Each row has a name. Each piece below is followed by the name of the row it came from, unless a question asks for something else. Each question is about the rows just above it.

U: [106 133 112 166 118  76]
K: [106 133 112 166 140 167]
G: [144 117 129  96 118 156]
V: [148 145 149 100 159 182]
B: [137 142 138 119 149 162]
N: [ 77 159 185  61 147  51]
C: [115 147 140 145 148 126]
G in full: -> [144 117 129  96 118 156]
Which row holds [148 145 149]? -> V
U in full: -> [106 133 112 166 118  76]
B in full: -> [137 142 138 119 149 162]
find: [106 133 112 166 118  76] -> U

vevub: [140 141 153 137 149 135 203 148 155 134 129 205 188 139 132 132 128 139
 144 131 143 165 132 210 114 135 139 142 138 135 141 127 137 193 152 167
 127 121 140 135 204 126 142 143 140]
veki: [ 97  97 127 101  96 103  87  98  99  96 106  90  82  93 169  96 184  90
  95  98 105 101 175  83 184 149 165  94  93 168  94 180  91 112  95 126
 115 175  97 103  93 171  89 106  91]
Vudip: [194 188 108 184 196 176 166 182 191 182 175 142 147 187 150 181 162 194
 191 182 178 205 153 156 181 111 140 192 190 141 194 159 187 145 189 125
 170 157 176 188 152 161 190 180 190]
vov: [112 118 140 104 107 120  74 102  96 113 112 108 100 113  85 110  53 110
 105 109 108  85  66  93  51 127  85 112 111  77 105  59 113  93 100 117
 107  65 114 105 101  76 102 100 116]
met: [105 104 157 111 114 105 179 113 113 109  98 177 174 103 116  99 103 103
 113 106 118 114 114 173 101 139 125 100  99 124 106 106 103 177 112 165
  98 111 190 176 161 152 188 109 103]
siza: [127 120 154 122 131 117 177 128 134 115 113 196 179 117 111 114 103 119
 118 118 121 138 108 198  89 139 132 122 120 125 122 107 120 183 132 172
 114  99 115 112 188 107 127 122 117]
Vudip in full: -> [194 188 108 184 196 176 166 182 191 182 175 142 147 187 150 181 162 194
 191 182 178 205 153 156 181 111 140 192 190 141 194 159 187 145 189 125
 170 157 176 188 152 161 190 180 190]
The row with [176 188 152 161 190] is -> Vudip

E: [105 129 134 123 137 164  67  79 103  67 189  86 166 115 183 159  50 121
  79 119 161  87 161 118 146 132 147 162 179 158 114 178 156]
Q: [104 150 120 110 110 145  95  77  85  81 177 107 170 122 194 163  35 127
 110 132 168  87 142 124 145 101 144 158 187 156 123 182 142]
F: [ 97 109 125 133 114 135  67  69  98  86 195  66 167 128 200 145  53 123
 105  94 156  84 158 115 145 155 167 170 180 120 124 136 130]
M: [104 124 135 125 139 164  63  78 105  68 191  81 166 115 183 157  52 120
  78 114 160  87 164 116 146 144 101 158 178 154 113 173 155]
H: [105  71 191  81 166 149  95  78  86  79 176 108 170 120 192 164  35 127
 107 134 169  87 142 124 145  99 142 157 187 160 122 186 145]
E in full: -> [105 129 134 123 137 164  67  79 103  67 189  86 166 115 183 159  50 121
  79 119 161  87 161 118 146 132 147 162 179 158 114 178 156]
Where do [105  68 191  81 166] appear? -> M
find: [101 144 158] -> Q
Which row holds [187 160]? -> H

Guned: [227 171 195 164 231 133 234 145 132 200]
Koram: [106 164 231 195 171 234 133 145 221 176]
nen: [ 56  47 145 171 221 234 176 133 195 231]
nen in full: -> [ 56  47 145 171 221 234 176 133 195 231]
find: [231 195 171 234 133 145 221 176] -> Koram
Koram in full: -> [106 164 231 195 171 234 133 145 221 176]
find: [164 231 195 171 234 133] -> Koram

taku: [122 104 217 130 144 116 119 164 106 117 156 144 191 202 146 150 152 153]
Neve: [137 134 172  99  94 122  84 149 158  80 143 122 138  99 127  48 159 182]
dol: [120 152 187  85 152 157 116 139  84 150 137 166 183 187 205 143  83 150]
Bof: [133  95 231 134 116 130  92 154  97 124 151 151 218 186 105 121 170 164]
dorem: [158  99 134  94 122 149  80 137  84 172 138 134  96 128 153  27 190 200]
Volu: [152  82 136 117 158 120 130 200 110 138 165 123 124 164 136  30 216 200]
Negi: [125  95 231 124 143 127  87 178  83 137 161 168 204 210 162 126 157 189]
kofo: [128 160 162  22 152 184  93 117  56 194 138 176 138 155 243 108  81 176]
luto: [149 127 220  74 184 153 144 166  81 134 151 174 230 185 172 138 102 163]
Tope: [171 151 113  25 150 200  87 102  58 209 141 163 111 104 218  60  90 182]
mopo: [132 155 198  82 158 165 110 125  84 141 129 174 201 162 177 173  74 139]
Negi in full: -> [125  95 231 124 143 127  87 178  83 137 161 168 204 210 162 126 157 189]
luto in full: -> [149 127 220  74 184 153 144 166  81 134 151 174 230 185 172 138 102 163]
The row with [124 143] is -> Negi
find: [158  99 134  94 122 149  80 137  84 172] -> dorem
dol in full: -> [120 152 187  85 152 157 116 139  84 150 137 166 183 187 205 143  83 150]

vifi: [131 131 130 180 121 130 132 131 125 140 128 144 127 180 129 100 134 120
 129 137 185]
dosap: [132 126 127  44 128 123 123 127 128 131 130 119 127 180 129 152 120 131
 127 127  57]
lig: [132 127  96 186 178 141 105 130 128  92 128  95 123  78 122  96 124 158
 125 138 179]
find: [100 134 120 129 137] -> vifi
find: [132 126 127  44 128 123 123 127 128 131 130 119 127 180 129 152 120 131
 127 127  57] -> dosap

